Here is a tiny trained network, its code and every weight. The questions are about switching its units off for an input and a class, where a switched-off unit gives its printed mean instead of its output.

import numpy as np


def w(rows, s, z=0):
    codes = np.array(rows[::2]) - 128.0
    scale = np.full(codes.shape[1], s)
    scale[-1] = z or s
    return codes * scale


def f(y):
    return np.maximum(y, 0)


def log_softmax(a):
    a = a - a.max(-1, keepdims=True)
    return a - np.log(np.exp(a).sum(-1, keepdims=True))


def net(x, mask):
    res = np.array(x, float).reshape(1, 6) / 4 @ E
    y = f(res @ A[0][:, :-1].T + A[0][:, -1])
    res = res + np.where(mask, y, B[0][:, -1]) @ B[0][:, :-1]
    return log_softmax(res[-1] @ U[:, :-1].T + U[:, -1])


A, B = {}, {}
E = w([
[25,60,78,151,82,155,206,67],'x0',
[31,108,140,122,57,25,86,202],'x1',
[119,187,45,254,127,111,60,98],'x2',
[169,3,209,201,147,71,91,79],'x3',
[91,99,67,15,190,111,36,63],'x4',
[57,177,224,134,83,218,62,98],'x5',
],0.009)
A[0] = w([
[94,82,209,46,137,138,190,128,75],'N0',
[118,206,77,95,111,124,183,127,98],'N1',
[110,123,118,76,164,123,95,84,61],'N2',
[101,90,85,87,163,162,94,87,71],'N3',
[144,80,165,55,109,147,162,160,87],'N4',
[178,86,60,140,150,54,213,140,113],'N5',
[191,188,184,126,163,123,97,160,39],'N6',
[121,108,115,87,118,123,83,79,69],'N7',
[132,119,175,91,153,147,175,156,26],'N8',
[153,76,178,174,141,126,90,104,45],'N9',
[160,66,171,135,107,115,97,98,39],'N10',
[166,151,176,192,75,145,181,199,61],'N11',
[109,128,108,67,143,79,63,78,71],'N12',
[105,123,93,70,190,166,91,68,72],'N13',
[107,72,172,170,141,113,140,64,89],'N14',
[164,133,188,64,148,114,135,167,100],'N15',
[144,163,65,103,134,123,161,173,111],'N16',
[168,58,173,147,134,95,119,108,129],'N17',
[215,118,119,125,150,231,152,75,3],'N18',
[123,191,98,94,134,180,111,196,44],'N19',
[94,160,195,123,114,181,63,119,40],'N20',
[118,108,100,103,143,108,94,133,57],'N21',
[185,159,185,125,175,131,58,181,59],'N22',
[168,147,104,160,164,160,120,64,48],'N23',
[56,59,81,122,87,177,205,54,14],'N24',
[120,203,72,201,153,103,81,115,46],'N25',
[101,114,137,181,96,145,208,126,100],'N26',
[144,84,166,179,170,74,102,73,90],'N27',
[19,95,131,121,58,52,70,250,99],'N28',
[66,145,197,141,91,198,78,112,73],'N29',
[80,161,199,136,106,177,117,54,29],'N30',
[54,193,75,89,118,183,162,153,66],'N31',
[161,141,163,176,93,141,183,155,81],'N32',
[121,115,118,121,148,137,113,136,7],'N33',
[127,150,57,233,109,118,41,93,120],'N34',
[202,156,134,118,160,106,72,210,91],'N35',
[121,164,188,132,79,175,119,80,76],'N36',
[139,144,181,170,114,143,185,159,15],'N37',
[133,177,131,138,113,148,162,157,18],'N38',
[168,126,116,127,190,231,179,57,69],'N39',
],0.012,0.0043)
B[0] = w([
[97,207,110,119,88,135,167,68,200],'N0',
[143,88,122,96,102,204,110,174,194],'N1',
[135,184,108,176,117,92,85,170,166],'N2',
[125,164,132,178,148,114,90,168,176],'N3',
[143,232,111,121,71,126,187,58,185],'N4',
[211,111,48,80,225,91,115,99,216],'N5',
[40,87,140,167,183,133,117,107,181],'N6',
[131,183,125,170,160,115,65,188,159],'N7',
[130,171,124,124,93,134,147,101,164],'N8',
[113,120,122,100,78,176,136,196,173],'N9',
[146,132,120,120,90,186,123,153,166],'N10',
[139,199,139,162,154,103,63,166,201],'N11',
[130,181,158,175,146,95,66,162,182],'N12',
[139,160,129,173,123,96,91,175,188],'N13',
[101,107,117,108,106,232,111,164,177],'N14',
[71,165,110,140,119,118,187,92,179],'N15',
[152,96,102,80,119,145,134,145,183],'N16',
[135,124,105,52,88,192,116,174,187],'N17',
[173,85,199,147,66,74,132,113,197],'N18',
[116,96,149,76,89,193,117,177,183],'N19',
[198,102,80,92,166,97,161,126,177],'N20',
[152,142,144,149,135,106,116,135,155],'N21',
[33,81,118,155,181,168,158,122,187],'N22',
[149,111,174,145,92,109,137,107,173],'N23',
[2,93,129,172,207,151,147,101,217],'N24',
[114,190,130,107,87,125,196,72,191],'N25',
[67,143,129,169,183,108,73,146,186],'N26',
[136,114,111,78,79,196,123,171,187],'N27',
[201,37,231,175,90,89,160,100,250],'N28',
[202,106,42,92,188,109,133,106,191],'N29',
[170,109,84,96,184,92,144,123,178],'N30',
[114,91,116,108,75,206,113,172,214],'N31',
[133,193,130,145,137,81,45,178,181],'N32',
[133,145,124,131,142,145,103,130,130],'N33',
[94,212,116,101,76,138,217,65,213],'N34',
[59,73,131,132,191,145,122,85,193],'N35',
[179,100,79,103,172,86,117,105,174],'N36',
[115,170,132,143,124,98,76,160,171],'N37',
[126,137,127,145,106,135,105,168,156],'N38',
[155,60,215,153,82,84,144,105,213],'N39',
],0.0094,0.018)
U = w([
[134,116,111,44,67,237,123,208,119],'0',
[131,237,134,183,142,86,60,189,77],'1',
[110,254,108,95,74,133,230,36,74],'2',
[187,51,232,149,80,79,159,95,107],'3',
[212,106,23,47,214,91,152,107,156],'4',
[5,92,120,160,202,167,144,97,253],'5',
],0.011,0.0025)

Each question gives the input, the list of numbers given to net, and the class t.
The units are the neurons (one row each of A and B). Each row of codes is followed by its name. A weight is (code - 128) times the scale printed after its matrix; where a second scale follows, it is the last column's (A, B and U).
mask holds one flag per neuron, in row order. A switched-off neuron (its flag False) gives its mean, the last column of its row in B, instead of its output. The means were averaged over made-up inputs and are rounded, as every weight is.
A unit's drop is (log p(t) with every unit on - log p(t) with that unit switched off) / (log p(t) with every unit on - log p(t) with every unit switched off).
The circuit of an input: a set's keep is (log p(t) with only the set's units on - log p(t) with every unit switched off) / (log p(t) with every unit on - log p(t) with every unit switched off). Starting from the 12 units with the biggest drops (on a tie, the unit counted first), units are removed one at a time, each time the one whose removal leaves the highest keep (on an exact tie, the one counted first), for as long as the keep stays at least 0.8.
units of the circuit, in order: the units of the circuit, biggest drop first
unit that matters most: the unit with the biggest drop
k most important neurons: the k neurons with the biggest drops, biggest first
drop when u is switched off: that unit's drop, to one decimal
input [6,7,-5,0,0,-8], class 4: units of the circuit, in order	[N5]
input [-8,-8,-8,-4,-4,-4], class 2: 2 most important neurons	[N4, N15]
input [-4,7,-7,5,8,1], class 1: 2 most important neurons	[N12, N7]
input [8,2,-5,7,-4,8], class 4: 3 most important neurons	[N29, N30, N36]
input [4,-1,3,-8,-1,-7], class 0: 2 most important neurons	[N31, N1]
input [-3,-6,-5,0,-2,8], class 4: 2 most important neurons	[N29, N28]
input [-8,7,1,7,-6,1], class 5: 3 most important neurons	[N22, N35, N6]
input [3,-8,-3,-3,-2,7], class 3: 3 most important neurons	[N39, N18, N5]
input [-1,8,-8,4,8,6], class 1: 3 most important neurons	[N12, N7, N2]
input [-5,-6,7,-4,2,3], class 2: 2 most important neurons	[N34, N25]
input [1,0,-7,-1,-6,0], class 2: 2 most important neurons	[N4, N0]
input [-2,-7,-4,5,-3,8], class 4: 3 most important neurons	[N29, N28, N30]
input [6,6,6,6,-1,-3], class 0: 2 most important neurons	[N14, N27]
input [4,5,-8,-3,5,3], class 2: unit that matters most	N0
input [-2,-3,8,-6,-1,-5], class 2: drop when N25 is switched off	2.7
input [1,-7,4,0,3,6], class 3: drop when N39 is switched off	1.0
input [-7,4,-6,-3,8,-3], class 1: drop when N12 is switched off	0.2
